Below is a small trained network, with its code and all its weights. Each question gives an input and a class and asks what happens when units are switched off, that is, made to give their printed mean instead of their output.

import numpy as np


def w(rows, s, z=0):
    codes = np.array(rows[::2]) - 128.0
    scale = np.full(codes.shape[1], s)
    scale[-1] = z or s
    return codes * scale


def f(y):
    return np.maximum(y, 0)


def log_softmax(a):
    a = a - a.max(-1, keepdims=True)
    return a - np.log(np.exp(a).sum(-1, keepdims=True))


def net(x, mask):
    res = np.array(x, float).reshape(1, 3) / 4 @ E
    y = f(res @ A[0][:, :-1].T + A[0][:, -1])
    res = res + np.where(mask, y, B[0][:, -1]) @ B[0][:, :-1]
    return log_softmax(res[-1] @ U[:, :-1].T + U[:, -1])


A, B = {}, {}
E = w([
[226,226,84,212,153],'x0',
[210,2,147,207,43],'x1',
[210,120,167,110,246],'x2',
],0.0083)
A[0] = w([
[169,254,66,192,70,105],'N0',
[108,110,207,226,93,50],'N1',
[157,153,210,146,162,52],'N2',
[84,161,45,126,96,100],'N3',
[194,170,87,135,128,239],'N4',
[112,152,50,117,60,105],'N5',
[64,137,131,96,75,145],'N6',
[204,220,121,211,100,253],'N7',
[139,145,50,168,125,68],'N8',
[218,219,76,199,133,119],'N9',
[180,126,183,118,182,52],'N10',
[163,161,81,238,100,25],'N11',
[145,211,143,166,122,46],'N12',
[94,170,38,120,48,65],'N13',
[186,90,96,87,192,103],'N14',
[103,172,136,110,136,23],'N15',
[142,127,140,74,230,131],'N16',
[81,230,81,24,120,92],'N17',
[85,41,152,83,182,61],'N18',
[87,233,97,95,169,185],'N19',
[177,110,147,150,67,39],'N20',
[42,176,51,48,196,116],'N21',
[132,70,214,232,160,140],'N22',
[102,171,133,100,138,15],'N23',
[65,68,191,96,96,75],'N24',
[55,109,142,81,94,48],'N25',
[78,173,119,137,10,109],'N26',
[36,187,148,119,163,96],'N27',
[163,144,217,82,218,51],'N28',
[57,38,204,31,113,54],'N29',
[204,166,95,150,101,76],'N30',
[67,120,195,135,135,59],'N31',
[76,194,102,116,173,45],'N32',
[168,111,152,128,192,205],'N33',
[93,31,164,48,121,79],'N34',
[93,161,83,140,60,82],'N35',
[181,104,168,157,26,58],'N36',
[154,19,103,149,122,33],'N37',
[178,105,134,121,80,6],'N38',
[78,198,43,172,26,58],'N39',
[138,54,159,186,79,225],'N40',
[148,34,115,185,183,210],'N41',
[198,163,91,76,88,35],'N42',
[103,126,89,117,94,53],'N43',
[131,80,168,39,167,106],'N44',
[146,106,217,197,96,176],'N45',
],0.0096,0.0041)
B[0] = w([
[79,89,241,137,85,223],'N0',
[175,205,101,149,111,162],'N1',
[202,49,149,103,149,154],'N2',
[212,94,64,94,116,171],'N3',
[16,93,163,66,57,205],'N4',
[169,16,87,43,204,172],'N5',
[136,103,150,68,105,181],'N6',
[77,120,198,85,70,248],'N7',
[104,118,206,174,98,157],'N8',
[89,81,215,126,99,232],'N9',
[200,68,120,55,181,169],'N10',
[167,158,180,150,89,185],'N11',
[146,144,198,138,85,166],'N12',
[213,54,63,47,210,180],'N13',
[224,36,103,40,161,173],'N14',
[209,182,97,255,80,149],'N15',
[182,91,64,84,117,203],'N16',
[166,213,92,194,20,223],'N17',
[116,64,210,129,115,179],'N18',
[138,153,113,124,31,238],'N19',
[202,206,123,156,89,163],'N20',
[174,162,83,149,54,235],'N21',
[168,192,38,135,76,185],'N22',
[219,188,130,214,63,152],'N23',
[118,174,214,127,116,182],'N24',
[129,77,192,142,126,172],'N25',
[203,11,98,27,215,195],'N26',
[175,201,53,193,24,197],'N27',
[236,84,89,83,146,194],'N28',
[108,154,242,175,93,211],'N29',
[123,132,206,105,96,176],'N30',
[143,124,185,150,96,151],'N31',
[203,105,119,172,16,187],'N32',
[143,32,86,21,143,193],'N33',
[112,160,217,118,117,194],'N34',
[209,39,100,34,193,170],'N35',
[182,198,83,174,67,186],'N36',
[212,173,113,147,58,174],'N37',
[213,186,95,222,70,147],'N38',
[210,47,148,33,233,200],'N39',
[121,155,37,124,70,215],'N40',
[153,178,78,63,62,195],'N41',
[109,137,186,139,146,140],'N42',
[184,88,155,78,177,143],'N43',
[117,96,190,83,118,183],'N44',
[156,184,66,122,89,186],'N45',
],0.0058,0.011)
U = w([
[189,67,102,103,167,132],'0',
[154,175,74,214,76,51],'1',
[102,115,245,176,108,72],'2',
[104,110,99,122,101,240],'3',
[73,128,88,214,151,2],'4',
[60,205,96,165,212,2],'5',
[61,157,75,225,197,2],'6',
],0.012,0.0049)

Each question gives the input, the list of numbers given to net, and the class t.
The units are the neurons (one row each of A and B). Each row of codes is followed by its name. A weight is (code - 128) times the scale printed after its matrix; where a second scale follows, it is the last column's (A, B and U).
mask holds one flag per neuron, in row order. A switched-off neuron (its flag False) gives its mean, the last column of its row in B, instead of its output. The means were averaged over made-up inputs and are rounded, as every weight is.
A unit's drop is (log p(t) with every unit on - log p(t) with that unit switched off) / (log p(t) with every unit on - log p(t) with every unit switched off).
The circuit of an input: a set's keep is (log p(t) with only the set's units on - log p(t) with every unit switched off) / (log p(t) with every unit on - log p(t) with every unit switched off). Starting from the 12 units with the biggest drops (on a tie, the unit counted first), units are removed one at a time, each time the one whose removal leaves the highest keep (on an exact tie, the one counted first), for as long as the keep stays at least 0.8.
units of the circuit, in order: the units of the circuit, biggest drop first
unit that matters most: the unit with the biggest drop
k most important neurons: the k neurons with the biggest drops, biggest first
drop of u: that unit's drop, to one decimal
input [8,-6,-3], class 2: units of the circuit, in order	(N0)
input [7,7,-7], class 0: 2 most important neurons	(N39; N26)
input [-8,-6,-7], class 2: 2 most important neurons	(N29; N24)
input [2,-1,2], class 3: 2 most important neurons	(N39; N26)
input [5,-4,-5], class 0: 2 most important neurons	(N39; N13)
input [-8,-7,-6], class 2: 2 most important neurons	(N29; N25)
input [-5,-4,-5], class 0: 2 most important neurons	(N26; N13)
input [-7,7,-5], class 1: 2 most important neurons	(N40; N36)
input [-8,6,7], class 2: 2 most important neurons	(N29; N34)
input [8,0,-8], class 0: 3 most important neurons	(N39; N13; N26)
input [2,3,3], class 3: 3 most important neurons	(N39; N26; N13)
input [-8,8,-3], class 1: 2 most important neurons	(N40; N36)
input [-1,-8,6], class 1: drop of N17	0.1
input [7,6,-8], class 0: unit that matters most	N39
input [-1,4,3], class 1: drop of N21	-0.1
input [-5,-5,4], class 1: drop of N17	0.2
